Small tables with named rows and columns. After each table, cells are looked up by row and column.

nem =
        rikab  moduz  zofusop   kud  rodebol  mokiral  rubofuz  tepov  gamezo   mef
nabula   3249   4297     2508  4656     3779     8184     3830   3582    3789  2534
gav      3387   3525     1928  3548     5696     3382     3177   2880    3333  2467
tedas    3168   3151     3055  3071     3466     2653     3184   3122    3087  3125

What is the mef of tedas in nem? 3125
What is the gamezo of gav in nem? 3333
What is the moduz of nabula in nem? 4297
What is the kud of tedas in nem? 3071
What is the rodebol of nabula in nem? 3779
What is the rubofuz of gav in nem? 3177
What is the gamezo of nabula in nem? 3789
What is the tepov of tedas in nem? 3122
What is the moduz of tedas in nem? 3151
What is the rikab of gav in nem? 3387
What is the rubofuz of tedas in nem? 3184
What is the mokiral of nabula in nem? 8184
Row with the largest gamezo: nabula

Table suf
	dabarod	pofunom	nevat	surosa	tonoto	sose	zinufe
duko	154	157	155	235	194	118	223
pizuze	178	225	197	191	160	167	190
danada	189	164	79	161	189	171	136
bur	167	183	15	190	155	163	173
kadizik	148	137	131	205	175	151	220
fami	187	103	183	192	159	149	206
sesa	205	177	150	157	126	192	199
busa	231	165	163	173	216	195	154

zinufe of duko = 223
dabarod of busa = 231
surosa of bur = 190
sose of fami = 149
surosa of busa = 173
dabarod of duko = 154
pofunom of fami = 103

lale:
,kilumo,kodi,momuki,zim,kez,ruf
zuses,188,93,94,141,78,20
risisip,163,52,221,148,15,171
petan,211,54,66,124,194,122
karef,46,101,40,19,121,138
fik,157,206,135,116,71,113
fab,108,113,30,116,191,195

What is the kodi of fik in lale? 206
What is the momuki of fab in lale? 30
What is the zim of petan in lale? 124
What is the kodi of karef in lale? 101
What is the kez of fab in lale? 191
What is the kodi of fab in lale? 113

zun.csv
,dibe,mitap,ropo,dalovad,radi
ref,193,145,54,80,117
ros,158,175,181,66,101
geder,239,155,84,97,214
zeka,196,158,122,55,196
kogized,242,152,60,71,158

mitap of kogized is 152
dalovad of zeka is 55
mitap of geder is 155
mitap of ros is 175
dalovad of geder is 97
dalovad of kogized is 71
radi of ref is 117
dibe of geder is 239
dibe of kogized is 242
ropo of geder is 84

rinobak =
,bafip,fef,lidola,gaduva,mabosos,lem
kego,126,103,117,162,22,57
gof,112,104,109,124,78,89
zes,76,107,89,29,216,170
lale,101,105,103,94,121,114
mak,120,104,114,145,47,71

kego, mabosos => 22
mak, mabosos => 47
lale, fef => 105
mak, lidola => 114
gof, fef => 104
zes, lem => 170
kego, lem => 57
gof, gaduva => 124
Which row has the largest lem? zes

koped
|  | biridef | zab | melo | bez | gogumi | gemo | vaf | tuteme | mok | mosuvat |
|---|---|---|---|---|---|---|---|---|---|---|
| refivol | 143 | 15 | 62 | 123 | 190 | 89 | 123 | 94 | 140 | 75 |
| ruv | 47 | 152 | 21 | 79 | 5 | 133 | 250 | 132 | 169 | 232 |
| nivibim | 121 | 224 | 130 | 211 | 212 | 139 | 182 | 73 | 128 | 211 |
| naz | 227 | 221 | 198 | 75 | 137 | 31 | 157 | 73 | 123 | 33 |

bez of ruv is 79
mosuvat of naz is 33
melo of ruv is 21
gemo of refivol is 89
mok of refivol is 140
vaf of nivibim is 182
gogumi of naz is 137
mok of ruv is 169
zab of naz is 221
gemo of nivibim is 139
melo of nivibim is 130
bez of nivibim is 211
zab of refivol is 15
bez of naz is 75
mok of naz is 123
vaf of ruv is 250
biridef of ruv is 47
Row with the largest mok: ruv

mef:
columns: givab, tagod, todus, mirupa, zuno, motodab, dadeve, tus
nud: [95, 206, 119, 111, 135, 165, 148, 133]
fas: [80, 140, 119, 96, 133, 173, 164, 126]
burafaf: [66, 110, 133, 89, 124, 151, 169, 120]
nek: [51, 119, 156, 89, 127, 122, 159, 131]

nek, givab -> 51
fas, mirupa -> 96
nek, zuno -> 127
nek, dadeve -> 159
fas, tus -> 126
nud, givab -> 95
nud, mirupa -> 111
burafaf, todus -> 133
nek, tus -> 131
burafaf, mirupa -> 89
nek, todus -> 156
nek, tagod -> 119
nud, motodab -> 165
fas, givab -> 80
nud, tagod -> 206
fas, dadeve -> 164
Which row has the largest givab? nud

